Below is a small trained network, with its code and all its weights. Each question gives an input and a class and asks what happens when units are switched off, that is, made to give their printed mean instead of their output.

import numpy as np


def w(rows, s, z=0):
    codes = np.array(rows[::2]) - 128.0
    scale = np.full(codes.shape[1], s)
    scale[-1] = z or s
    return codes * scale


def f(y):
    return y / 2 * (1 + np.tanh(0.7978845608 * (y + 0.044715 * y**3)))


def log_softmax(a):
    a = a - a.max(-1, keepdims=True)
    return a - np.log(np.exp(a).sum(-1, keepdims=True))


def net(x, mask):
    res = np.array(x, float).reshape(1, 7) / 4 @ E
    y = f(res @ A[0][:, :-1].T + A[0][:, -1])
    res = res + np.where(mask, y, B[0][:, -1]) @ B[0][:, :-1]
    return log_softmax(res[-1] @ U[:, :-1].T + U[:, -1])


A, B = {}, {}
E = w([
[204,25,131,104,175,171,86,188],'x0',
[54,69,200,7,106,144,139,137],'x1',
[112,145,104,120,140,159,146,146],'x2',
[117,114,101,98,138,115,105,98],'x3',
[124,123,108,108,125,133,122,112],'x4',
[41,77,82,208,73,96,176,127],'x5',
[112,101,131,122,162,47,89,99],'x6',
],0.013)
A[0] = w([
[91,169,106,197,128,132,140,66,114],'n0',
[146,106,103,154,134,145,66,160,130],'n1',
[137,100,198,54,189,141,139,157,61],'n2',
[76,115,142,107,103,142,163,129,109],'n3',
[163,167,130,156,187,123,89,88,254],'n4',
[124,253,166,92,126,100,112,110,128],'n5',
[105,113,67,172,119,95,107,146,222],'n6',
[78,89,199,88,120,164,97,148,156],'n7',
[95,141,131,133,105,109,143,121,82],'n8',
[102,51,104,177,107,128,127,151,152],'n9',
],0.014,0.0069)
B[0] = w([
[210,194,154,190,70,170,147,45,239],'n0',
[214,88,135,107,129,147,199,151,182],'n1',
[93,192,95,186,124,182,62,100,214],'n2',
[33,33,177,137,156,78,158,96,177],'n3',
[188,123,100,189,116,207,144,188,252],'n4',
[75,39,62,93,37,43,111,227,228],'n5',
[152,176,139,130,60,178,149,144,230],'n6',
[1,169,119,140,109,139,78,88,221],'n7',
[94,105,207,220,242,78,83,62,163],'n8',
[76,121,99,135,49,89,136,125,210],'n9',
],0.0093,0.016)
U = w([
[161,118,1,120,73,85,168,171,247],'0',
[113,209,107,172,117,170,53,42,88],'1',
[47,57,117,55,68,82,55,157,254],'2',
[70,57,213,98,154,69,139,17,19],'3',
[227,104,92,123,230,183,90,172,15],'4',
],0.0091,0.0053)

Each question gives the input, the list of numbers given to net, and the class t.
The units are the neurons (one row each of A and B). Each row of codes is followed by its name. A weight is (code - 128) times the scale printed after its matrix; where a second scale follows, it is the last column's (A, B and U).
mask holds one flag per neuron, in row order. A switched-off neuron (its flag False) gives its mean, the last column of its row in B, instead of its output. The means were averaged over made-up inputs and are rounded, as every weight is.
A unit's drop is (log p(t) with every unit on - log p(t) with that unit switched off) / (log p(t) with every unit on - log p(t) with every unit switched off).
The circuit of an input: a set's keep is (log p(t) with only the set's units on - log p(t) with every unit switched off) / (log p(t) with every unit on - log p(t) with every unit switched off). Starting from all 10 units, units are removed one at a time, each time the one whose removal leaves the highest keep (on an exact tie, the one counted first), for as long as the keep stays at least 0.8.
circuit, biggest first: the units of the circuit, biggest drop first
k most important neurons: the k neurons with the biggest drops, biggest first
drop of u: that unit's drop, to one decimal
input [-1,-1,7,-6,7,3,-1], class 1: circuit, biggest first -> n5
input [8,2,0,4,-8,-6,-4], class 1: 2 most important neurons -> n2, n7
input [4,1,4,4,7,8,-1], class 2: 4 most important neurons -> n4, n0, n3, n9
input [0,5,-1,2,3,5,-1], class 3: circuit, biggest first -> n5, n3
input [0,-2,6,7,1,-3,-2], class 0: 2 most important neurons -> n8, n2
input [-2,1,7,-6,0,0,-2], class 2: circuit, biggest first -> n4, n0
input [0,-7,7,8,-5,7,4], class 1: 2 most important neurons -> n0, n5
input [-1,5,0,2,-2,4,2], class 3: circuit, biggest first -> n5, n3
input [-3,7,0,3,6,2,-6], class 3: circuit, biggest first -> n3, n5
input [-3,0,1,1,6,6,4], class 1: 2 most important neurons -> n0, n6
input [0,8,-3,-2,2,2,-8], class 3: 3 most important neurons -> n3, n5, n4
input [4,4,-3,-1,8,-2,1], class 1: 2 most important neurons -> n2, n5
input [1,0,-4,8,2,-5,0], class 4: 2 most important neurons -> n9, n0
input [7,8,-8,0,5,-5,2], class 1: circuit, biggest first -> n2
input [6,5,-5,-6,-1,-2,-6], class 1: 2 most important neurons -> n2, n5
input [6,2,2,6,0,-5,3], class 1: 2 most important neurons -> n2, n7
input [-3,-1,3,-5,0,7,7], class 1: 2 most important neurons -> n0, n6
input [0,1,-2,-2,-3,-3,-8], class 2: 3 most important neurons -> n0, n4, n6
input [5,-7,4,0,5,-1,-8], class 4: drop of n5 -> 0.2
input [-3,-5,8,6,-4,-1,2], class 0: circuit, biggest first -> n5
input [-3,3,-8,4,2,-7,-2], class 2: drop of n5 -> 1.4
input [1,6,1,-2,-6,-3,-7], class 1: drop of n2 -> 3.2
input [-3,-3,2,-8,2,-1,5], class 0: drop of n7 -> 0.1
